Here is a tiny trained network, its code and every weight. The questions are about switching its units off for an input and a class, where a switched-off unit gives its printed mean instead of its output.

import numpy as np


def w(rows, s, z=0):
    codes = np.array(rows[::2]) - 128.0
    scale = np.full(codes.shape[1], s)
    scale[-1] = z or s
    return codes * scale


def norm(h):
    return h / np.sqrt((h * h).mean(-1, keepdims=True) + 1e-5)


def f(y):
    return np.maximum(y, 0)


def log_softmax(a):
    a = a - a.max(-1, keepdims=True)
    return a - np.log(np.exp(a).sum(-1, keepdims=True))


def net(x, mask):
    res = np.array(x, float).reshape(1, 4) / 4 @ E
    u = 0
    for l in range(2):
        y = f(norm(res) @ A[l][:, :-1].T + A[l][:, -1])
        res = res + np.where(mask[u : u + 4], y, B[l][:, -1]) @ B[l][:, :-1]
        u += 4
    return log_softmax(norm(res)[-1] @ U[:, :-1].T + U[:, -1])


A, B = {}, {}
E = w([
[195,86,158,124,153,197,66,75],'x0',
[59,69,212,126,20,167,148,171],'x1',
[120,86,97,191,152,113,116,109],'x2',
[89,138,162,131,254,155,146,172],'x3',
],0.0077)
A[0] = w([
[107,174,174,182,174,110,70,234,68],'L0N1',
[105,109,178,107,254,155,175,134,4],'L0N2',
[177,139,74,16,233,45,150,122,23],'L0N3',
[142,88,117,85,95,75,110,108,63],'L0N4',
],0.0079,0.0032)
B[0] = w([
[164,151,204,178,106,1,139,207,207],'L0N1',
[219,190,132,146,50,139,87,88,248],'L0N2',
[46,85,88,147,167,124,99,73,254],'L0N3',
[135,158,132,171,114,92,26,145,162],'L0N4',
],0.0099,0.0055)
A[1] = w([
[169,97,116,120,139,247,114,117,24],'L1N1',
[105,164,111,177,174,121,86,110,174],'L1N2',
[48,101,221,145,117,156,153,117,82],'L1N3',
[70,131,102,124,120,104,178,143,2],'L1N4',
],0.013,0.0017)
B[1] = w([
[174,114,54,123,159,83,250,230,186],'L1N1',
[96,107,181,88,61,175,143,152,255],'L1N2',
[68,103,131,79,158,155,95,74,206],'L1N3',
[243,80,88,141,151,145,177,183,170],'L1N4',
],0.011,0.0081)
U = w([
[186,71,85,133,172,146,236,229,4],'0',
[8,58,128,82,224,182,55,53,243],'1',
[188,178,174,171,104,128,19,127,142],'2',
],0.011,0.0018)

Each question gives the input, the list of numbers given to net, and the class t.
The units are the neurons (one row each of A and B). Each row of codes is followed by its name. A weight is (code - 128) times the scale printed after its matrix; where a second scale follows, it is the last column's (A, B and U).
mask holds one flag per neuron, layer by layer. A switched-off neuron (its flag False) gives its mean, the last column of its row in B, instead of its output. The means were averaged over made-up inputs and are rounded, as every weight is.
A unit's drop is (log p(t) with every unit on - log p(t) with that unit switched off) / (log p(t) with every unit on - log p(t) with every unit switched off).
The circuit of an input: a set's keep is (log p(t) with only the set's units on - log p(t) with every unit switched off) / (log p(t) with every unit on - log p(t) with every unit switched off). Starting from all 8 units, units are removed one at a time, each time the one whose removal leaves the highest keep (on an exact tie, the one counted first), for as long as the keep stays at least 0.8.
units of the circuit, in order: the units of the circuit, biggest drop first
unit that matters most: the unit with the biggest drop
k most important neurons: the k neurons with the biggest drops, biggest first
k most important neurons of layer l: the k neurons of layer l with the biggest drops, biggest first
drop of u: that unit's drop, to one decimal
input [-4,-4,0,8], class 2: units of the circuit, in order => L0N2
input [6,-3,8,-3], class 0: units of the circuit, in order => L1N1, L0N1
input [3,3,8,-3], class 0: units of the circuit, in order => L0N1, L1N1
input [0,6,-3,-6], class 1: 2 most important neurons => L0N2, L1N3
input [-5,8,6,-8], class 1: 4 most important neurons => L0N2, L1N3, L1N1, L0N1
input [1,6,-5,8], class 2: 3 most important neurons => L0N2, L0N3, L0N1
input [-1,8,4,-7], class 1: units of the circuit, in order => L0N2, L1N3
input [-4,5,-5,6], class 2: 4 most important neurons => L0N1, L0N3, L1N1, L0N2
input [-6,7,3,-1], class 1: 2 most important neurons => L1N3, L1N1
input [6,0,-1,8], class 2: 2 most important neurons => L0N1, L0N2
input [2,-3,8,7], class 2: 2 most important neurons => L0N2, L1N3
input [4,6,-6,1], class 1: 3 most important neurons => L1N3, L0N2, L1N4
input [8,5,6,7], class 0: 2 most important neurons => L1N1, L0N2
input [-4,-7,-2,-2], class 1: units of the circuit, in order => L0N3
input [7,-7,3,2], class 0: 2 most important neurons of layer 0 => L0N1, L0N4
input [8,-8,5,1], class 0: 2 most important neurons => L1N1, L1N3
input [2,-3,-1,5], class 2: 2 most important neurons => L0N2, L1N3
input [5,2,6,7], class 2: 2 most important neurons of layer 0 => L0N1, L0N2
input [5,3,-2,7], class 2: 2 most important neurons => L0N2, L0N1
input [2,-7,-7,-2], class 1: unit that matters most => L0N3
input [7,-3,-3,4], class 0: drop of L1N1 => 1.8
input [7,1,3,-5], class 0: drop of L1N1 => 1.0
input [8,-6,5,4], class 0: drop of L1N1 => 1.8
